[[143 128 124 125 140 130 124 133 142 128 145 140 147 120 155]
 [126 139 121 130 149 126 128 126 139 141 126 132 131 119 130]
 [128 120 131 122 128 127 124 129 125 127 126 142 125 137 130]]
->
[[128 120 131 122 128 127 124 129 125 127 126 142 125 137 130]
 [143 128 124 125 140 130 124 133 142 128 145 140 147 120 155]
 [126 139 121 130 149 126 128 126 139 141 126 132 131 119 130]]

[[127 124 142 127 141 122 121 136 130 126]
 [128 128 122 129 122 133 130 123 128 129]
 [128 126 131 128 131 129 125 129 129 128]
 [127 121 151 125 150 120 116 143 132 123]
 [128 128 133 126 134 123 127 132 129 127]
 [127 132 118 127 120 130 134 123 127 127]
 [128 129 112 131 113 141 133 116 127 130]]
->
[[127 121 151 125 150 120 116 143 132 123]
 [127 124 142 127 141 122 121 136 130 126]
 [128 128 133 126 134 123 127 132 129 127]
 [128 126 131 128 131 129 125 129 129 128]
 [128 128 122 129 122 133 130 123 128 129]
 [127 132 118 127 120 130 134 123 127 127]
 [128 129 112 131 113 141 133 116 127 130]]

[[124 131 138 145 137 124 119 146 122 142 125 118 137 134 137]
 [132 126 124 126 122 132 136 127 132 126 132 129 123 123 129]
 [123 132 141 148 135 128 117 152 119 144 124 117 133 131 138]]
->
[[123 132 141 148 135 128 117 152 119 144 124 117 133 131 138]
 [124 131 138 145 137 124 119 146 122 142 125 118 137 134 137]
 [132 126 124 126 122 132 136 127 132 126 132 129 123 123 129]]

[[115 133 148 138 133 139 115]
 [114 142 137 115 147 138 133]
 [139 142 134 115 133 113 124]
 [124 134 151 123 150 128 125]
 [139 143 121 135 143 150 115]
 [121 103 118 113 122 135 132]]
->
[[124 134 151 123 150 128 125]
 [115 133 148 138 133 139 115]
 [114 142 137 115 147 138 133]
 [139 142 134 115 133 113 124]
 [139 143 121 135 143 150 115]
 [121 103 118 113 122 135 132]]

[[113 104 119 143  99 107 157 126 102 129 123 134]
 [100 100 112 118 110 132 120 131 126 150 153 153]
 [152 132 143 128 115 123 152 137 140 107 125 124]
 [154 146 107 152 156 131 112 104 144 138 147 111]
 [141 119 127 143 139 134 119 131 111 149 141 133]
 [155 114 144 123 100 147 150 100 106 139 148 132]
 [136 140 114 124 121 121 137 129 130 140 110 107]
 [157 114 103 132 125 158 112 156 120 124 144 139]]
->
[[155 114 144 123 100 147 150 100 106 139 148 132]
 [152 132 143 128 115 123 152 137 140 107 125 124]
 [141 119 127 143 139 134 119 131 111 149 141 133]
 [113 104 119 143  99 107 157 126 102 129 123 134]
 [136 140 114 124 121 121 137 129 130 140 110 107]
 [100 100 112 118 110 132 120 131 126 150 153 153]
 [154 146 107 152 156 131 112 104 144 138 147 111]
 [157 114 103 132 125 158 112 156 120 124 144 139]]

[[116 136 122 138 110 146 120 137]
 [111 145 112 146 106 152 112 141]
 [112 136 120 141 108 144 116 135]
 [139 119 135 113 144 109 136 122]]
->
[[139 119 135 113 144 109 136 122]
 [116 136 122 138 110 146 120 137]
 [112 136 120 141 108 144 116 135]
 [111 145 112 146 106 152 112 141]]

[[118 151 102 154 127 136]
 [120 148 127 155 149 138]]
->
[[120 148 127 155 149 138]
 [118 151 102 154 127 136]]

[[140 141 128 116]
 [115 106 130 138]
 [118 123 126 140]]
->
[[115 106 130 138]
 [140 141 128 116]
 [118 123 126 140]]

[[123 120 109 129 126]
 [140 120 150 124 127]
 [136 130 146 127 130]
 [122 136 114 134 132]
 [120 135 110 134 131]
 [129 117 124 125 124]
 [119 132 106 133 130]
 [120 146 119 134 133]
 [134 124 142 124 126]]
->
[[140 120 150 124 127]
 [136 130 146 127 130]
 [134 124 142 124 126]
 [129 117 124 125 124]
 [120 146 119 134 133]
 [122 136 114 134 132]
 [120 135 110 134 131]
 [123 120 109 129 126]
 [119 132 106 133 130]]
---
[[130 119 125 131 130]
 [114 148 132 101 139]
 [129 128 128 128 128]
 [140 132 143 118 118]
 [140 132 143 118 118]]
->
[130 101 128 132 140]

[[146 111 132]
 [104 152 138]
 [129 130 135]]
->
[132 152 129]

[[114 101 114]
 [123 147 119]]
->
[114 147]

[[126 155]
 [146 113]
 [125 154]
 [101 124]]
->
[155 146]

[[141 121 140 134]
 [154 123 153 126]
 [124 148 120 102]
 [153 116 155 133]
 [139 125 132 136]]
->
[134 153 148 153]

[[144 148 142]
 [113 124 155]
 [118 116 119]
 [113 116 115]
 [128 111 111]]
->
[142 124 118]

[[130 105]
 [142 131]]
->
[105 142]

[[128 129 140 147]
 [134 120 110 108]
 [116 141 147 144]
 [133 121 109 103]]
->
[147 110 141 133]

[[157 124 143 139 124]
 [119 146 142 134 107]
 [129 116 124 145  99]
 [137 112 124 140 101]]
->
[124 134 124 112]
